Below is a small trained network, with its code and all its weights. Each question gives an input and a target symbol and asks what happens when units are switched off, that is, made to give their printed mean instead of their output.

import numpy as np


def w(rows, s, z=0):
    codes = np.array(rows[::2]) - 128.0
    scale = np.full(codes.shape[1], s)
    scale[-1] = z or s
    return codes * scale


def f(y):
    return np.maximum(y, 0)


def softmax(a):
    e = np.exp(a - a.max(-1, keepdims=True))
    return e / e.sum(-1, keepdims=True)


def log_softmax(a):
    a = a - a.max(-1, keepdims=True)
    return a - np.log(np.exp(a).sum(-1, keepdims=True))


def net(x, mask):
    ids = ['αβγδεζηθλμξπσφψω'.index(c) for c in x.split()]
    T = len(ids)
    res = E[ids] + P[:T]
    u = 0
    for l in range(2):
        q, k, v = (res @ M[l].T for M in (Q, K, V))
        z = softmax(np.where(np.tri(T) > 0, q @ k.T / 2**0.5, -1e9)) @ v
        res = res + np.where(mask[u], z, O[l][:, -1]) @ O[l][:, :-1]
        u += 1
        y = f(res @ A[l][:, :-1].T + A[l][:, -1])
        res = res + np.where(mask[u : u + 4], y, B[l][:, -1]) @ B[l][:, :-1]
        u += 4
    return log_softmax(res[-1] @ U[:, :-1].T + U[:, -1])


Q, K, V, O, A, B = {}, {}, {}, {}, {}, {}
E = w([
[100,44,95,140,199,148,106,174],'α',
[123,153,126,228,138,106,69,110],'β',
[148,76,204,158,59,71,154,118],'γ',
[125,96,92,49,145,114,153,144],'δ',
[172,210,142,155,114,125,139,150],'ε',
[106,124,117,155,161,125,144,91],'ζ',
[130,144,186,171,108,143,58,161],'η',
[99,93,167,86,112,133,163,86],'θ',
[135,127,47,123,206,162,182,149],'λ',
[120,155,123,105,154,146,175,115],'μ',
[134,74,131,120,135,138,144,171],'ξ',
[108,136,126,113,157,139,164,99],'π',
[104,144,129,159,90,117,172,96],'σ',
[121,122,154,31,158,143,104,79],'φ',
[177,112,165,167,201,103,151,166],'ψ',
[76,165,2,110,140,135,48,110],'ω',
],0.014)
P = w([
[148,48,84,90,137,62,128,141],'0',
[215,149,150,197,137,192,124,183],'1',
[199,137,150,151,182,92,80,95],'2',
[55,70,89,85,129,47,104,168],'3',
[158,130,153,198,133,203,136,159],'4',
[204,135,154,101,184,133,73,63],'5',
[6,99,99,53,109,93,81,183],'6',
[140,104,158,200,112,193,162,162],'7',
],0.011)
Q[0] = w([
[74,152,91,129,88,231,215,144],'L0H1',
[74,129,137,2,43,45,115,205],'L0H1',
],0.0061)
K[0] = w([
[218,167,226,151,255,222,129,41],'L0H1',
[164,19,67,198,201,178,4,159],'L0H1',
],0.0048)
V[0] = w([
[77,88,102,201,204,207,99,68],'L0H1',
[74,70,133,179,87,176,3,235],'L0H1',
],0.0077)
O[0] = w([
[43,176,145,196,255,101,190,56,9],'L0H1',
[9,161,204,145,113,117,106,198,106],'L0H1',
],0.0085,0.0014)
A[0] = w([
[85,180,187,204,152,242,154,95,87],'L0N1',
[213,184,152,154,163,253,125,184,58],'L0N2',
[132,224,197,232,8,161,148,79,172],'L0N3',
[33,85,128,68,120,187,37,8,3],'L0N4',
],0.0061,0.0043)
B[0] = w([
[158,58,102,207,50,159,50,136,183],'L0N1',
[65,49,123,176,222,68,174,130,240],'L0N2',
[95,40,44,80,255,168,147,179,252],'L0N3',
[157,178,122,83,175,177,119,118,164],'L0N4',
],0.0072,0.0043)
Q[1] = w([
[254,189,166,146,118,35,76,66],'L1H1',
[238,26,82,72,195,49,64,96],'L1H1',
],0.0081)
K[1] = w([
[155,3,119,124,179,30,165,149],'L1H1',
[46,104,180,42,137,85,158,104],'L1H1',
],0.0077)
V[1] = w([
[68,118,34,168,35,88,148,80],'L1H1',
[131,161,65,46,197,94,2,90],'L1H1',
],0.0082)
O[1] = w([
[81,155,7,176,3,70,187,114,106],'L1H1',
[193,222,120,91,125,82,68,117,254],'L1H1',
],0.0075,0.0062)
A[1] = w([
[144,170,63,104,200,79,137,180,108],'L1N1',
[193,93,171,198,227,173,86,122,98],'L1N2',
[183,209,150,240,174,180,254,138,183],'L1N3',
[139,180,174,116,188,38,77,31,3],'L1N4',
],0.0075,0.0048)
B[1] = w([
[119,156,180,82,99,180,226,107,221],'L1N1',
[115,171,181,87,92,111,212,68,255],'L1N2',
[146,31,107,94,63,59,1,162,195],'L1N3',
[102,76,67,155,84,53,173,210,181],'L1N4',
],0.0082,0.0083)
U = w([
[207,171,192,123,164,206,125,35,172],'α',
[176,83,73,95,198,90,50,110,103],'β',
[147,41,60,157,168,197,64,188,182],'γ',
[118,128,189,138,120,132,57,192,146],'δ',
[255,250,122,212,86,195,56,216,255],'ε',
[134,112,95,157,183,94,161,88,73],'ζ',
[116,113,128,63,87,168,144,130,13],'η',
[145,130,75,129,183,208,255,216,111],'θ',
[113,158,141,186,148,75,102,141,155],'λ',
[121,83,126,108,104,135,99,90,73],'μ',
[120,219,163,139,54,82,176,139,69],'ξ',
[114,124,136,135,131,160,171,104,143],'π',
[108,117,204,137,33,89,105,155,117],'σ',
[68,145,134,160,229,130,174,187,134],'φ',
[120,111,108,177,71,118,157,83,124],'ψ',
[127,140,114,140,148,124,153,104,66],'ω',
],0.0085,0.0066)

Each question gives the input, a string of symbols that net reads in full, and the target symbol t.
The units are the heads (2 rows each of Q, K, V and O) and the neurons (one row each of A and B). Each row of codes is followed by its name. A weight is (code - 128) times the scale printed after its matrix; where a second scale follows, it is the last column's (O, A, B and U).
mask holds one flag per unit, layer by layer, with each layer's heads first. A switched-off unit (its flag False) gives its mean, the last column of its rows in O or B, instead of its output. The means were averaged over made-up inputs and are rounded, as every weight is.
A unit's drop is (log p(t) with every unit on - log p(t) with that unit switched off) / (log p(t) with every unit on - log p(t) with every unit switched off).
The circuit of an input: a set's keep is (log p(t) with only the set's units on - log p(t) with every unit switched off) / (log p(t) with every unit on - log p(t) with every unit switched off). Starting from all 10 units, units are removed one at a time, each time the one whose removal leaves the highest keep (on an exact tie, the one counted first), for as long as the keep stays at least 0.8.
units of the circuit, in order: the units of the circuit, biggest drop first
unit that matters most: the unit with the biggest drop
k most important neurons: the k neurons with the biggest drops, biggest first
k most important neurons of layer l: the k neurons of layer l with the biggest drops, biggest first
input ε α σ σ σ ε ω β, target ε: unit that matters most	L1H1
input φ ε ζ, target ξ: units of the circuit, in order	[L1N4, L1H1, L1N2, L1N1]
input ε ε ξ, target α: units of the circuit, in order	[L1H1, L1N2, L1N4]
input α σ ε σ, target φ: units of the circuit, in order	[L0H1, L1H1]
input η φ ε φ θ, target α: units of the circuit, in order	[L1H1, L1N4]
input ψ σ φ δ γ, target α: units of the circuit, in order	[L1H1, L0N3, L1N2, L1N4]
input ε ε ζ θ ε ω δ, target ξ: units of the circuit, in order	[L1H1, L1N1, L0H1, L0N2]
input ε η σ, target α: 2 most important neurons of layer 0	[L0N2, L0N3]
input ε ζ ζ ξ ε μ σ ζ, target γ: 3 most important neurons	[L1N3, L1N1, L0N3]
input ζ δ ω ε φ σ σ, target ξ: units of the circuit, in order	[L1H1, L0N2, L0N3]
input φ β ε φ σ ξ φ π, target α: units of the circuit, in order	[L1H1, L0N3, L0N4, L1N4]
input ξ φ ω μ ε φ ε ε, target α: 3 most important neurons	[L0N3, L1N2, L0N4]
input ε ε φ ε θ, target α: units of the circuit, in order	[L1H1, L1N4, L1N2]
input ε ψ μ γ μ ξ, target γ: unit that matters most	L1H1
input σ ε μ φ ε, target α: 2 most important neurons of layer 0	[L0N3, L0N4]
input ε φ ζ, target α: 3 most important neurons	[L0N2, L1N2, L1N3]
input ζ σ η ξ σ π φ σ, target α: 3 most important neurons	[L0N3, L0N4, L1N2]
input ζ ξ σ φ β, target α: 2 most important neurons of layer 0	[L0N3, L0N1]
input ε φ ε ε μ ω ε σ, target ε: units of the circuit, in order	[L1H1, L0N2, L0N4, L0N3]
input σ ε ε ε ε φ ε, target ε: unit that matters most	L1N2
input σ λ ε ε γ ε α φ, target α: units of the circuit, in order	[L1N4, L1H1]
input ε ε ω, target α: units of the circuit, in order	[L0N2, L1H1, L0N3, L1N3]
input ω ε σ α μ ε σ ε, target γ: 2 most important neurons of layer 1	[L1N3, L1N2]
input φ ε ε φ ε ψ, target ξ: 2 most important neurons	[L1N4, L1N2]
